Here is a tiny trained network, its code and every weight. The questions are about switching its units off for an input and a class, where a switched-off unit gives its printed mean instead of its output.

import numpy as np


def w(rows, s, z=0):
    codes = np.array(rows[::2]) - 128.0
    scale = np.full(codes.shape[1], s)
    scale[-1] = z or s
    return codes * scale


def norm(h):
    return h / np.sqrt((h * h).mean(-1, keepdims=True) + 1e-5)


def f(y):
    return np.maximum(y, 0)


def log_softmax(a):
    a = a - a.max(-1, keepdims=True)
    return a - np.log(np.exp(a).sum(-1, keepdims=True))


def net(x, mask):
    res = np.array(x, float).reshape(1, 6) / 4 @ E
    u = 0
    for l in range(3):
        y = f(norm(res) @ A[l][:, :-1].T + A[l][:, -1])
        res = res + np.where(mask[u : u + 10], y, B[l][:, -1]) @ B[l][:, :-1]
        u += 10
    return log_softmax(norm(res)[-1] @ U[:, :-1].T + U[:, -1])


A, B = {}, {}
E = w([
[139,111,19,153,54,137,97,186,155,93],'x0',
[153,146,227,134,81,161,156,144,83,167],'x1',
[97,147,201,197,162,92,131,153,100,45],'x2',
[185,225,96,165,128,119,163,170,87,145],'x3',
[139,126,164,94,1,112,117,88,87,116],'x4',
[49,115,89,196,78,96,240,130,177,159],'x5',
],0.009)
A[0] = w([
[142,165,209,106,127,103,80,110,102,114,104],'L0N0',
[93,82,134,120,98,98,93,80,153,125,70],'L0N1',
[116,127,163,133,95,135,162,120,122,142,102],'L0N2',
[160,149,71,107,147,120,111,63,122,113,94],'L0N3',
[176,182,137,175,141,131,134,170,122,162,130],'L0N4',
[98,172,136,159,108,160,169,106,126,121,130],'L0N5',
[109,111,114,106,155,116,157,57,148,188,13],'L0N6',
[97,79,184,154,3,135,177,126,138,117,149],'L0N7',
[182,125,66,49,72,165,95,147,118,209,166],'L0N8',
[110,128,102,138,143,144,161,155,139,197,3],'L0N9',
],0.011,0.003)
B[0] = w([
[212,164,182,144,184,206,204,127,210,50,217],'L0N0',
[123,137,205,144,149,108,192,108,96,95,184],'L0N1',
[101,105,169,98,89,56,146,119,167,136,168],'L0N2',
[47,163,99,79,112,95,86,127,149,102,178],'L0N3',
[128,242,156,106,144,169,153,97,55,39,198],'L0N4',
[164,88,138,164,117,81,169,148,165,140,173],'L0N5',
[52,125,70,31,60,203,107,166,115,81,178],'L0N6',
[110,98,80,153,143,58,2,141,122,252,241],'L0N7',
[189,74,33,157,54,162,121,109,141,212,254],'L0N8',
[176,200,162,134,194,50,166,105,117,97,167],'L0N9',
],0.0083,0.0082)
A[1] = w([
[164,146,124,178,121,164,158,180,131,179,72],'L1N0',
[147,105,230,48,194,177,91,72,138,173,124],'L1N1',
[97,181,78,123,93,109,66,153,72,91,105],'L1N2',
[156,95,196,82,105,181,108,126,87,66,73],'L1N3',
[192,143,113,192,50,141,10,220,116,17,152],'L1N4',
[151,120,53,42,65,101,79,118,143,112,226],'L1N5',
[180,165,68,75,99,179,76,101,96,200,124],'L1N6',
[73,172,70,149,38,95,149,187,98,89,4],'L1N7',
[88,81,157,171,53,155,120,75,134,181,184],'L1N8',
[151,153,71,168,117,146,152,168,128,136,129],'L1N9',
],0.012,0.0022)
B[1] = w([
[141,134,143,116,186,44,151,50,155,86,167],'L1N0',
[156,9,208,118,182,249,57,52,76,90,215],'L1N1',
[68,115,133,143,123,210,166,189,93,116,175],'L1N2',
[100,215,230,165,152,80,104,52,101,126,185],'L1N3',
[123,31,32,77,109,174,89,238,213,165,213],'L1N4',
[61,183,74,50,2,172,64,81,221,140,247],'L1N5',
[217,141,79,92,131,87,51,227,179,184,241],'L1N6',
[89,81,213,53,217,193,147,46,104,194,181],'L1N7',
[235,144,62,91,115,160,150,222,194,224,205],'L1N8',
[224,105,169,106,113,124,154,117,157,70,186],'L1N9',
],0.0097,0.011)
A[2] = w([
[40,6,62,176,157,120,96,127,140,146,152],'L2N0',
[161,171,158,131,72,94,183,126,104,120,121],'L2N1',
[92,154,101,135,147,122,143,157,134,83,44],'L2N2',
[124,23,171,166,145,117,162,161,149,114,203],'L2N3',
[123,143,105,182,150,48,101,167,112,153,11],'L2N4',
[133,188,154,195,79,113,110,174,151,74,98],'L2N5',
[88,101,168,154,87,73,144,92,99,169,87],'L2N6',
[121,125,66,114,215,147,90,173,146,71,132],'L2N7',
[99,87,134,131,104,98,164,138,165,190,136],'L2N8',
[146,96,42,108,121,135,85,136,83,170,6],'L2N9',
],0.014,0.0016)
B[2] = w([
[212,188,102,75,103,134,25,68,232,214,233],'L2N0',
[141,78,45,128,240,74,76,101,218,67,150],'L2N1',
[214,152,94,114,120,190,99,177,125,10,152],'L2N2',
[224,195,81,35,109,195,102,179,112,137,207],'L2N3',
[76,46,191,160,110,105,183,100,80,137,147],'L2N4',
[78,195,15,77,112,112,215,88,151,161,143],'L2N5',
[151,68,62,158,75,56,102,165,21,186,153],'L2N6',
[69,92,177,161,2,133,204,200,72,200,231],'L2N7',
[43,9,97,125,78,107,62,169,70,104,225],'L2N8',
[153,76,133,144,177,144,149,212,205,174,254],'L2N9',
],0.0092,0.0091)
U = w([
[175,98,97,72,73,149,56,176,207,217,187],'0',
[26,146,155,128,87,130,73,49,170,97,45],'1',
[179,189,118,148,194,47,172,80,162,90,88],'2',
[112,79,133,168,122,29,127,133,71,168,93],'3',
[112,182,129,144,87,159,182,203,113,90,81],'4',
[85,168,142,241,101,115,111,58,119,136,2],'5',
[181,141,254,121,196,178,89,81,90,94,190],'6',
],0.013,0.0054)

Each question gives the input, the list of numbers given to net, and the class t.
The units are the neurons (one row each of A and B). Each row of codes is followed by its name. A weight is (code - 128) times the scale printed after its matrix; where a second scale follows, it is the last column's (A, B and U).
mask holds one flag per neuron, layer by layer. A switched-off neuron (its flag False) gives its mean, the last column of its row in B, instead of its output. The means were averaged over made-up inputs and are rounded, as every weight is.
A unit's drop is (log p(t) with every unit on - log p(t) with that unit switched off) / (log p(t) with every unit on - log p(t) with every unit switched off).
most important unit: the unit with the biggest drop
top k neurons: the k neurons with the biggest drops, biggest first
top k neurons in layer l: the k neurons of layer l with the biggest drops, biggest first
drop when u is switched off: that unit's drop, to one decimal
input [2,-1,7,2,-6,4], class 4: top neuron in layer 1 => L1N1
input [4,6,8,2,-7,2], class 4: top 3 neurons in layer 0 => L0N4; L0N7; L0N8
input [-1,5,5,4,4,3], class 3: top 2 neurons in layer 0 => L0N7; L0N8
input [2,3,3,7,1,-7], class 4: top 3 neurons in layer 0 => L0N4; L0N7; L0N0
input [-5,5,7,4,5,0], class 6: top 2 neurons => L0N0; L1N1
input [2,-5,6,6,8,-4], class 4: top 3 neurons in layer 1 => L1N3; L1N1; L1N6
input [5,7,7,8,-7,-1], class 4: top 2 neurons => L0N4; L1N4
input [-4,-4,7,0,-3,1], class 4: top 2 neurons => L0N7; L1N4
input [2,8,-2,0,-1,6], class 3: top 2 neurons => L0N9; L1N4
input [-3,7,7,-4,-5,7], class 3: top 2 neurons => L1N4; L1N1
input [1,-4,6,7,8,-6], class 4: top 2 neurons in layer 0 => L0N0; L0N8
input [-2,-6,-2,-8,8,-5], class 6: top 2 neurons => L0N1; L1N1
input [0,-2,8,-6,-4,-3], class 6: top 2 neurons in layer 0 => L0N8; L0N7
input [4,6,8,-6,-6,-6], class 6: most important unit => L1N3
input [-2,-7,-2,5,0,6], class 1: top 2 neurons in layer 0 => L0N0; L0N6
input [-2,1,1,7,-8,-4], class 4: top 2 neurons in layer 0 => L0N4; L0N1
input [-2,-1,0,4,1,0], class 2: drop when L0N7 is switched off => 0.1
input [-6,-8,6,7,5,6], class 3: drop when L2N6 is switched off => 0.1
input [-2,-2,6,7,-8,3], class 2: drop when L1N4 is switched off => 0.2
input [4,-1,-2,7,-7,4], class 2: top neuron in layer 0 => L0N9
